Below is a small trained network, with its code and all its weights. Each question gives an input and a target symbol and asks what happens when units are switched off, that is, made to give their printed mean instead of their output.

import numpy as np


def w(rows, s, z=0):
    codes = np.array(rows[::2]) - 128.0
    scale = np.full(codes.shape[1], s)
    scale[-1] = z or s
    return codes * scale


def f(y):
    return np.maximum(y, 0)


def softmax(a):
    e = np.exp(a - a.max(-1, keepdims=True))
    return e / e.sum(-1, keepdims=True)


def log_softmax(a):
    a = a - a.max(-1, keepdims=True)
    return a - np.log(np.exp(a).sum(-1, keepdims=True))


def net(x, mask):
    ids = ['αβγεζηθλμξπστφω'.index(c) for c in x.split()]
    T = len(ids)
    res = E[ids] + P[:T]
    r = res
    for j in range(2):
        rows = slice(3 * j, 3 * j + 3)
        q, k, v = (r @ M[0][rows].T for M in (Q, K, V))
        z = softmax(np.where(np.tri(T) > 0, q @ k.T / 3**0.5, -1e9)) @ v
        o = O[0][rows]
        res = res + np.where(mask[j], z, o[:, -1]) @ o[:, :-1]
    y = f(res @ A[0][:, :-1].T + A[0][:, -1])
    res = res + np.where(mask[2:6], y, B[0][:, -1]) @ B[0][:, :-1]
    return log_softmax(res[-1] @ U[:, :-1].T + U[:, -1])


Q, K, V, O, A, B = {}, {}, {}, {}, {}, {}
E = w([
[176,200,50],'α',
[162,164,64],'β',
[141,223,69],'γ',
[220,175,23],'ε',
[211,177,36],'ζ',
[202,190,21],'η',
[66,209,106],'θ',
[20,183,111],'λ',
[174,203,50],'μ',
[153,140,42],'ξ',
[136,214,78],'π',
[46,149,79],'σ',
[145,213,67],'τ',
[111,164,67],'φ',
[127,254,87],'ω',
],0.0059)
P = w([
[124,130,55],'0',
[164,192,131],'1',
[133,109,189],'2',
[251,148,148],'3',
[111,163,105],'4',
[137,94,123],'5',
[189,180,139],'6',
[86,166,120],'7',
[143,76,111],'8',
[148,200,187],'9',
[65,154,120],'10',
],0.019)
Q[0] = w([
[88,146,111],'h1',
[76,160,98],'h1',
[57,188,5],'h1',
[25,1,183],'h2',
[151,133,133],'h2',
[54,226,11],'h2',
],0.017)
K[0] = w([
[130,139,106],'h1',
[144,149,92],'h1',
[113,128,12],'h1',
[126,255,130],'h2',
[133,120,147],'h2',
[86,106,16],'h2',
],0.024)
V[0] = w([
[131,185,136],'h1',
[107,201,160],'h1',
[178,129,134],'h1',
[178,93,107],'h2',
[24,2,125],'h2',
[44,140,127],'h2',
],0.028)
O[0] = w([
[93,181,145,169],'h1',
[70,179,121,120],'h1',
[178,183,102,120],'h1',
[192,135,168,169],'h2',
[204,41,3,2],'h2',
[80,126,29,120],'h2',
],0.023,0.0089)
A[0] = w([
[177,254,53,115],'n1',
[233,1,237,86],'n2',
[127,220,189,114],'n3',
[177,51,155,254],'n4',
],0.0088,0.0076)
B[0] = w([
[50,129,148,157],'n1',
[237,144,66,144],'n2',
[178,99,74,253],'n3',
[97,2,252,146],'n4',
],0.015,0.041)
U = w([
[140,115,148,76],'α',
[142,103,126,120],'β',
[131,121,106,84],'γ',
[154,103,92,41],'ε',
[153,106,94,41],'ζ',
[147,122,94,75],'η',
[76,133,123,150],'θ',
[134,114,63,86],'λ',
[135,128,148,191],'μ',
[152,75,168,1],'ξ',
[121,131,125,161],'π',
[141,74,97,101],'σ',
[132,117,112,102],'τ',
[86,89,248,197],'φ',
[119,148,133,125],'ω',
],0.012,0.0083)

Each question gives the input, a string of symbols that net reads in full, and the target symbol t.
The units are the heads (3 rows each of Q, K, V and O) and the neurons (one row each of A and B). Each row of codes is followed by its name. A weight is (code - 128) times the scale printed after its matrix; where a second scale follows, it is the last column's (O, A, B and U).
mask holds one flag per unit, heads first, then neurons. A switched-off unit (its flag False) gives its mean, the last column of its rows in O or B, instead of its output. The means were averaged over made-up inputs and are rounded, as every weight is.
A unit's drop is (log p(t) with every unit on - log p(t) with that unit switched off) / (log p(t) with every unit on - log p(t) with every unit switched off).
The circuit of an input: a set's keep is (log p(t) with only the set's units on - log p(t) with every unit switched off) / (log p(t) with every unit on - log p(t) with every unit switched off). Starting from all 6 units, units are removed one at a time, each time the one whose removal leaves the highest keep (on an exact tie, the one counted first), for as long as the keep stays at least 0.8.
units of the circuit, in order: the units of the circuit, biggest drop first
most important unit: the unit with the biggest drop
k most important neurons: the k neurons with the biggest drops, biggest first
heads that matter: for each layer, one digit per head in row order, 1 if its drop is at least 0.15 and else 0, layers parted by /
input φ τ φ θ ξ, target φ: units of the circuit, in order : n3; h1
input φ η ε θ φ ω ω φ φ, target μ: units of the circuit, in order : n3; h2; n4
input θ φ φ ξ η φ θ, target φ: 3 most important neurons : n3; n1; n4
input λ φ λ π σ θ φ π, target λ: units of the circuit, in order : h2
input φ σ φ φ ξ θ γ μ σ, target μ: 3 most important neurons : n3; n4; n1
input φ θ φ σ, target φ: heads that matter : 01
input θ φ π φ φ σ φ σ, target θ: units of the circuit, in order : n3; h2
input η θ θ, target ω: units of the circuit, in order : n3; h2; n4
input θ φ σ φ φ φ φ λ θ φ, target θ: 3 most important neurons : n3; n1; n2
input φ φ θ ξ γ θ φ ξ θ σ, target θ: units of the circuit, in order : h1; n3; n1; h2
input σ φ μ ξ θ φ θ ξ φ φ λ, target σ: units of the circuit, in order : h2; h1
input σ φ β ξ φ φ η, target φ: units of the circuit, in order : n3; n4; h2
input μ φ φ φ φ φ ξ ξ ε μ, target ε: units of the circuit, in order : h2; n2
input θ τ φ ξ φ β τ φ φ π, target φ: most important unit : h1
input η φ π ξ σ φ φ φ ξ φ, target ξ: units of the circuit, in order : h2; n4
input μ θ ξ θ π φ φ, target φ: 3 most important neurons : n3; n1; n4
input φ φ θ σ γ, target φ: 3 most important neurons : n3; n2; n4
input θ η θ σ φ ξ ξ, target ξ: units of the circuit, in order : h2; n2; n4; n3
input η σ φ β, target φ: units of the circuit, in order : n3; h2; n4
input λ μ ξ φ θ, target λ: most important unit : h2
input ξ φ σ θ, target σ: units of the circuit, in order : h2; n4
input γ μ π φ η φ θ, target φ: 3 most important neurons : n3; n1; n2
input φ β μ ε ξ φ ζ, target φ: 3 most important neurons : n3; n1; n4
input φ η μ φ φ ξ θ φ σ φ σ, target φ: 2 most important neurons : n3; n2
input ξ π φ φ φ λ φ φ μ φ σ, target ξ: 3 most important neurons : n2; n4; n3
